Below is a small trained network, with its code and all its weights. Each question gives an input and a class and asks what happens when units are switched off, that is, made to give their printed mean instead of their output.

import numpy as np


def w(rows, s, z=0):
    codes = np.array(rows[::2]) - 128.0
    scale = np.full(codes.shape[1], s)
    scale[-1] = z or s
    return codes * scale


def f(y):
    return np.maximum(y, 0)


def log_softmax(a):
    a = a - a.max(-1, keepdims=True)
    return a - np.log(np.exp(a).sum(-1, keepdims=True))


def net(x, mask):
    res = np.array(x, float).reshape(1, 3) / 4 @ E
    y = f(res @ A[0][:, :-1].T + A[0][:, -1])
    res = res + np.where(mask, y, B[0][:, -1]) @ B[0][:, :-1]
    return log_softmax(res[-1] @ U[:, :-1].T + U[:, -1])


A, B = {}, {}
E = w([
[117,5,118],'x0',
[26,134,168],'x1',
[179,117,190],'x2',
],0.022)
A[0] = w([
[110,143,80,169],'neuron 0',
[108,175,71,208],'neuron 1',
[124,59,100,173],'neuron 2',
[162,147,106,189],'neuron 3',
[159,102,90,189],'neuron 4',
[133,174,115,197],'neuron 5',
[126,5,156,54],'neuron 6',
[143,146,96,12],'neuron 7',
[55,102,176,124],'neuron 8',
[52,133,171,246],'neuron 9',
[155,177,190,133],'neuron 10',
[172,113,75,54],'neuron 11',
[76,82,124,3],'neuron 12',
[147,187,190,157],'neuron 13',
[169,111,192,186],'neuron 14',
[100,109,55,186],'neuron 15',
[200,126,142,91],'neuron 16',
],0.019,0.0066)
B[0] = w([
[184,142,127,164],'neuron 0',
[220,144,146,189],'neuron 1',
[47,12,191,211],'neuron 2',
[167,75,145,173],'neuron 3',
[84,96,141,182],'neuron 4',
[231,118,122,181],'neuron 5',
[209,45,158,254],'neuron 6',
[174,135,175,144],'neuron 7',
[173,171,214,213],'neuron 8',
[133,227,129,224],'neuron 9',
[58,96,108,192],'neuron 10',
[73,167,147,176],'neuron 11',
[130,131,245,183],'neuron 12',
[48,123,95,202],'neuron 13',
[150,141,67,186],'neuron 14',
[45,142,169,187],'neuron 15',
[121,126,71,185],'neuron 16',
],0.012,0.027)
U = w([
[239,124,161,250],'0',
[126,149,7,160],'1',
[173,231,94,66],'2',
[4,197,109,193],'3',
[5,86,138,102],'4',
[167,56,98,2],'5',
[73,125,190,5],'6',
],0.013,0.0089)

Each question gives the input, the list of numbers given to net, and the class t.
The units are the neurons (one row each of A and B). Each row of codes is followed by its name. A weight is (code - 128) times the scale printed after its matrix; where a second scale follows, it is the last column's (A, B and U).
mask holds one flag per neuron, in row order. A switched-off neuron (its flag False) gives its mean, the last column of its row in B, instead of its output. The means were averaged over made-up inputs and are rounded, as every weight is.
A unit's drop is (log p(t) with every unit on - log p(t) with that unit switched off) / (log p(t) with every unit on - log p(t) with every unit switched off).
The circuit of an input: a set's keep is (log p(t) with only the set's units on - log p(t) with every unit switched off) / (log p(t) with every unit on - log p(t) with every unit switched off). Starting from the 12 units with the biggest drops (on a tie, the unit counted first), units are removed one at a time, each time the one whose removal leaves the highest keep (on an exact tie, the one counted first), for as long as the keep stays at least 0.8.
circuit, biggest first: the units of the circuit, biggest drop first
most important unit: the unit with the biggest drop
top k neurons: the k neurons with the biggest drops, biggest first
drop of u: that unit's drop, to one decimal
input [7,2,1], class 0: most important unit	neuron 6
input [-2,-1,1], class 1: circuit, biggest first	[neuron 6; neuron 8; neuron 2; neuron 12]
input [6,-5,1], class 5: top 2 neurons	[neuron 6; neuron 13]
input [7,-2,1], class 5: top 4 neurons	[neuron 6; neuron 13; neuron 10; neuron 9]
input [0,3,-2], class 2: circuit, biggest first	[neuron 6; neuron 2; neuron 13]
input [-1,5,-4], class 2: top 3 neurons	[neuron 6; neuron 9; neuron 2]
input [1,4,4], class 0: top 2 neurons	[neuron 2; neuron 15]
input [7,-8,-1], class 4: top 2 neurons	[neuron 2; neuron 11]
input [1,-7,-2], class 4: top 2 neurons	[neuron 6; neuron 11]
input [-8,-7,1], class 1: top 2 neurons	[neuron 13; neuron 6]
input [6,8,1], class 0: top 3 neurons	[neuron 6; neuron 8; neuron 13]
input [-3,7,-7], class 2: top 2 neurons	[neuron 9; neuron 6]
input [-7,7,3], class 3: top 2 neurons	[neuron 13; neuron 10]
input [2,3,-6], class 6: most important unit	neuron 15
input [7,3,-7], class 6: top 2 neurons	[neuron 12; neuron 8]
input [2,8,-1], class 6: top 2 neurons	[neuron 5; neuron 1]
input [5,7,-1], class 6: drop of neuron 2	0.3
input [5,-4,-1], class 4: drop of neuron 2	0.1
input [8,-3,0], class 4: drop of neuron 5	0.2
input [-2,1,-3], class 2: drop of neuron 2	0.3
input [-8,7,-2], class 2: top neuron	[neuron 1]
